Each row has a name. After each piece below comes the name of the row it's from, unless a question asks for something else. Each question is about the rows just above it. Places in a row count from 1.

k_556: [0.86 0.74 2.15 1.62 2.07 -1.52 0.55 -2.73 -0.08 0.68 -0.41 -2.54 -0.70 0.33 -0.20 1.45 -0.34 1.17 0.73 -0.84 -1.30 0.03 3.29]
k_975: [1.02 -1.47 -0.23 2.72 3.36 -0.47 0.81 -2.88 -0.54 0.06 1.20 0.49 0.98 2.23 0.54 1.11 -0.11 -0.47 -0.86 0.72 0.49 -1.01 0.02]
k_298: [-0.42 -1.59 2.17 -1.88 1.00 -3.78 5.46 2.75 -0.10 -0.14 -3.32 -1.14 -1.02 -3.68 0.40 -2.43 -1.05 -3.81 -0.45 -2.57 -0.04 1.36 -0.45]
k_566: [-1.46 0.74 0.34 -2.47 -0.32 8.64 2.48 2.30 1.64 1.59 2.27 3.97 -0.25 -1.82 -0.39 -1.15 -0.94 -2.79 -1.49 -1.10 0.68 -1.46 -2.62]
k_891: [3.64 -1.64 -1.55 1.20 0.56 0.95 -0.13 -3.82 0.91 -0.29 -1.07 -2.31 -0.37 1.61 -1.08 -0.08 -0.60 -0.17 -0.17 -0.03 -1.71 -0.24 1.93]
k_25: [1.83 -1.15 0.00 1.01 0.02 1.04 -1.01 -3.17 0.70 0.50 1.96 3.35 1.08 2.70 0.17 4.17 -0.11 -0.43 0.25 -0.51 0.41 -2.63 1.56]
k_529: [0.41 -0.64 -0.87 -0.45 -0.51 -0.16 -0.18 -9.33 1.25 0.58 2.77 4.15 0.65 -1.43 0.09 1.98 -0.14 -1.55 -1.00 0.93 1.08 -0.15 -2.03]
Row and place of [-0.13] in the named rows: -> k_891, 7
Row and place of [-1.47] in the named rows: -> k_975, 2
Where in the named rows is [-9.33]? -> k_529, 8
Row and place of [0.73] in the named rows: -> k_556, 19
Row and place of [-0.03] in the named rows: -> k_891, 20
Row and place of [0.81] in the named rows: -> k_975, 7

k_566: [-3.13 7.61 0.70 -2.40 -0.01 0.09 -2.51 0.44 0.93 -2.20 2.31 -3.55 -1.55 -5.59 -0.90 -2.21 5.42 -5.15]
k_556: [4.44 4.55 0.41 -0.22 0.02 -5.60 3.64 2.56 -0.02 -3.40 -2.32 -3.42 -1.45 -3.46 -1.85 1.01 5.99 -5.15]
k_298: [7.62 -6.34 -2.40 0.98 0.43 1.29 -4.21 1.56 -0.02 3.46 5.85 4.56 1.94 0.88 0.17 -3.35 -6.71 4.50]
k_25: [-3.13 7.61 0.70 -2.40 -0.01 0.09 -2.51 0.44 0.93 -2.20 1.64 -3.60 -1.57 -1.00 1.10 1.68 -0.18 -1.73]
k_908: [4.34 -7.19 -0.21 2.90 0.09 0.65 3.87 5.58 -0.28 1.11 -2.63 2.40 1.00 1.27 -2.61 -2.34 -0.31 0.55]
k_791: [-3.13 -6.34 -2.40 0.98 0.43 1.29 -4.21 1.56 -0.02 3.46 5.85 4.56 1.94 0.14 0.47 -3.49 -6.72 4.45]
k_529: [-2.13 2.64 -2.74 -2.16 0.39 -5.34 -4.34 1.19 1.00 -0.30 7.17 0.63 0.72 -5.62 0.45 -1.78 -2.86 -0.23]
[2.64] is at row and place -> k_529, 2
Where in the named rows is [-2.16]? -> k_529, 4
Row and place of [1.68] in the named rows: -> k_25, 16
[-0.30] is at row and place -> k_529, 10
Row and place of [0.14] in the named rows: -> k_791, 14
Row and place of [-2.13] in the named rows: -> k_529, 1

